Below are the code and all the weights of a small trained network. Each question names an input and a class and asks about switching units off, where a switched-off unit gives its printed mean instead of its output.

import numpy as np


def w(rows, s, z=0):
    codes = np.array(rows[::2]) - 128.0
    scale = np.full(codes.shape[1], s)
    scale[-1] = z or s
    return codes * scale


def norm(h):
    return h / np.sqrt((h * h).mean(-1, keepdims=True) + 1e-5)


def f(y):
    return y / 2 * (1 + np.tanh(0.7978845608 * (y + 0.044715 * y**3)))


def log_softmax(a):
    a = a - a.max(-1, keepdims=True)
    return a - np.log(np.exp(a).sum(-1, keepdims=True))


def net(x, mask):
    res = np.array(x, float).reshape(1, 7) / 4 @ E
    u = 0
    for l in range(4):
        y = f(norm(res) @ A[l][:, :-1].T + A[l][:, -1])
        res = res + np.where(mask[u : u + 6], y, B[l][:, -1]) @ B[l][:, :-1]
        u += 6
    return log_softmax(norm(res)[-1] @ U[:, :-1].T + U[:, -1])


A, B = {}, {}
E = w([
[134,191,117,102,52,127,199,174,90,45,144],'x0',
[115,104,116,132,119,115,145,132,135,165,135],'x1',
[161,180,39,117,110,58,77,181,149,170,127],'x2',
[149,91,193,136,77,97,78,143,154,97,1],'x3',
[45,83,86,126,69,153,72,92,200,88,148],'x4',
[69,197,145,50,205,103,149,108,218,119,92],'x5',
[93,82,54,108,194,96,128,116,59,82,73],'x6',
],0.0079)
A[0] = w([
[144,140,170,135,206,33,37,2,105,206,167,62],'0.n0',
[163,238,15,132,108,34,26,170,166,167,117,68],'0.n1',
[75,192,127,71,171,67,112,111,216,88,69,57],'0.n2',
[91,79,51,78,165,77,198,105,25,137,58,107],'0.n3',
[26,42,42,96,69,165,99,158,239,73,167,79],'0.n4',
[238,105,174,98,194,91,226,131,81,203,90,3],'0.n5',
],0.0048,0.0045)
B[0] = w([
[194,142,76,123,132,160,128,111,149,76,139,186],'0.n0',
[27,154,104,79,84,212,80,182,118,176,109,253],'0.n1',
[149,46,100,150,122,51,159,150,155,109,154,213],'0.n2',
[80,154,173,120,110,104,52,164,64,83,176,235],'0.n3',
[101,160,154,255,159,124,90,74,135,38,154,247],'0.n4',
[154,184,156,192,200,111,101,154,225,85,66,193],'0.n5',
],0.0098,0.0025)
A[1] = w([
[160,100,210,136,191,202,213,81,92,109,92,85],'1.n0',
[140,74,141,143,111,94,162,163,237,118,20,113],'1.n1',
[152,144,202,109,70,144,134,155,218,170,189,17],'1.n2',
[50,116,200,158,135,206,197,34,72,107,84,70],'1.n3',
[209,55,109,155,234,181,35,51,170,192,114,2],'1.n4',
[127,105,101,17,204,74,191,175,255,97,231,28],'1.n5',
],0.0068,0.003)
B[1] = w([
[55,133,75,143,78,137,94,148,180,173,140,255],'1.n0',
[143,101,107,149,66,101,138,109,97,103,78,221],'1.n1',
[128,87,171,81,213,2,23,124,95,76,164,180],'1.n2',
[112,171,93,77,103,72,109,214,164,190,131,227],'1.n3',
[212,163,68,85,81,129,126,130,164,59,153,232],'1.n4',
[171,58,115,147,138,137,213,147,96,137,143,226],'1.n5',
],0.012,0.0038)
A[2] = w([
[142,99,119,60,188,111,74,91,137,159,120,100],'2.n0',
[174,205,94,171,156,95,141,143,117,183,78,98],'2.n1',
[158,139,142,158,254,79,141,163,128,122,80,150],'2.n2',
[121,151,162,115,119,88,185,165,81,148,128,157],'2.n3',
[123,105,118,85,117,77,180,141,208,126,134,3],'2.n4',
[160,165,182,175,141,115,123,133,189,161,147,108],'2.n5',
],0.01,0.0025)
B[2] = w([
[130,243,99,114,115,156,51,163,43,85,134,159],'2.n0',
[8,60,145,154,107,244,125,116,200,102,125,222],'2.n1',
[91,74,125,174,91,82,142,103,134,93,162,240],'2.n2',
[148,174,124,190,104,114,76,112,164,112,133,255],'2.n3',
[107,78,65,96,102,178,171,196,133,159,134,230],'2.n4',
[26,102,128,157,202,108,118,149,114,75,129,190],'2.n5',
],0.011,0.0033)
A[3] = w([
[216,119,179,181,89,206,103,163,81,168,144,117],'3.n0',
[133,193,98,126,223,209,191,76,122,166,254,88],'3.n1',
[118,210,92,194,68,146,138,105,189,67,121,185],'3.n2',
[183,132,212,93,118,134,120,117,120,119,35,4],'3.n3',
[156,102,112,118,80,120,146,131,146,106,33,57],'3.n4',
[206,142,166,94,184,56,122,182,163,63,172,202],'3.n5',
],0.0089,0.004)
B[3] = w([
[118,62,71,120,131,119,146,145,155,125,181,161],'3.n0',
[155,174,174,195,21,86,90,85,123,131,53,188],'3.n1',
[170,148,186,115,246,179,205,140,171,177,134,254],'3.n2',
[187,152,134,220,139,101,92,118,101,151,21,130],'3.n3',
[156,188,133,166,98,123,150,102,110,147,148,167],'3.n4',
[151,132,82,128,168,64,106,157,98,95,172,170],'3.n5',
],0.012,0.0091)
U = w([
[73,114,184,217,209,198,126,71,207,55,135,122],'0',
[66,142,145,78,168,34,45,140,30,54,164,159],'1',
[47,172,110,57,56,211,70,196,172,189,122,105],'2',
[159,147,103,164,128,137,148,166,130,118,136,246],'3',
[181,194,152,209,44,84,137,49,88,171,64,72],'4',
[234,191,99,60,161,159,186,166,119,91,157,176],'5',
[155,2,68,165,114,150,207,142,101,135,186,95],'6',
[176,109,216,12,212,174,165,66,15,179,112,2],'7',
],0.0099,0.0072)

Each question gives the input, the list of numbers given to net, and the class t.
The units are the neurons (one row each of A and B). Each row of codes is followed by its name. A weight is (code - 128) times the scale printed after its matrix; where a second scale follows, it is the last column's (A, B and U).
mask holds one flag per neuron, layer by layer. A switched-off neuron (its flag False) gives its mean, the last column of its row in B, instead of its output. The means were averaged over made-up inputs and are rounded, as every weight is.
A unit's drop is (log p(t) with every unit on - log p(t) with that unit switched off) / (log p(t) with every unit on - log p(t) with every unit switched off).
The circuit of an input: a set's keep is (log p(t) with only the set's units on - log p(t) with every unit switched off) / (log p(t) with every unit on - log p(t) with every unit switched off). Starting from the 12 units with the biggest drops (on a tie, the unit counted first), units are removed one at a time, each time the one whose removal leaves the highest keep (on an exact tie, the one counted first), for as long as the keep stays at least 0.8.
units of the circuit, in order: the units of the circuit, biggest drop first
unit that matters most: the unit with the biggest drop
k most important neurons: the k neurons with the biggest drops, biggest first
top k neurons in layer l: the k neurons of layer l with the biggest drops, biggest first
input [-5,-4,2,-8,4,8,-6], class 4: 2 most important neurons => (3.n1; 1.n5)
input [-4,5,-1,-6,8,-5,1], class 0: 3 most important neurons => (0.n4; 3.n2; 1.n5)
input [7,7,-4,8,2,3,0], class 4: units of the circuit, in order => (1.n1; 3.n4)
input [-2,6,1,-1,-5,4,-6], class 1: units of the circuit, in order => (1.n2)
input [-6,-1,-4,-4,0,6,-2], class 5: units of the circuit, in order => (1.n4; 0.n0)
input [-3,8,-8,2,6,5,-4], class 2: 2 most important neurons => (1.n3; 2.n4)
input [1,6,8,4,-8,-5,5], class 0: top 2 neurons in layer 1 => (1.n0; 1.n3)
input [6,5,-1,7,-3,-5,-7], class 1: units of the circuit, in order => (1.n2; 3.n5)
input [-6,-6,3,-7,-8,3,-4], class 0: 2 most important neurons => (2.n1; 0.n5)
input [4,-1,-8,-1,-5,5,6], class 2: top 3 neurons in layer 1 => (1.n0; 1.n3; 1.n2)
input [1,-3,-3,3,-3,4,-1], class 6: top 2 neurons in layer 1 => (1.n5; 1.n0)
input [-8,-1,-7,5,-6,8,3], class 5: units of the circuit, in order => (1.n4; 2.n0)
input [4,-1,-8,-4,-6,-8,-5], class 2: units of the circuit, in order => (1.n0; 1.n3)
input [6,3,3,4,8,-4,-1], class 0: unit that matters most => 0.n4
input [-5,2,2,0,-1,8,3], class 6: units of the circuit, in order => (1.n5; 0.n2)
input [-5,4,5,-8,-1,-6,8], class 1: units of the circuit, in order => (0.n3; 3.n2)
input [7,-4,2,-6,2,3,7], class 1: 2 most important neurons => (0.n3; 2.n1)
input [1,-6,-6,-1,5,-4,-5], class 2: top 2 neurons in layer 3 => (3.n2; 3.n5)
input [-3,-3,1,2,-6,-6,4], class 0: units of the circuit, in order => (0.n5; 2.n1)
input [2,-1,6,6,-5,4,-1], class 2: units of the circuit, in order => (0.n1)
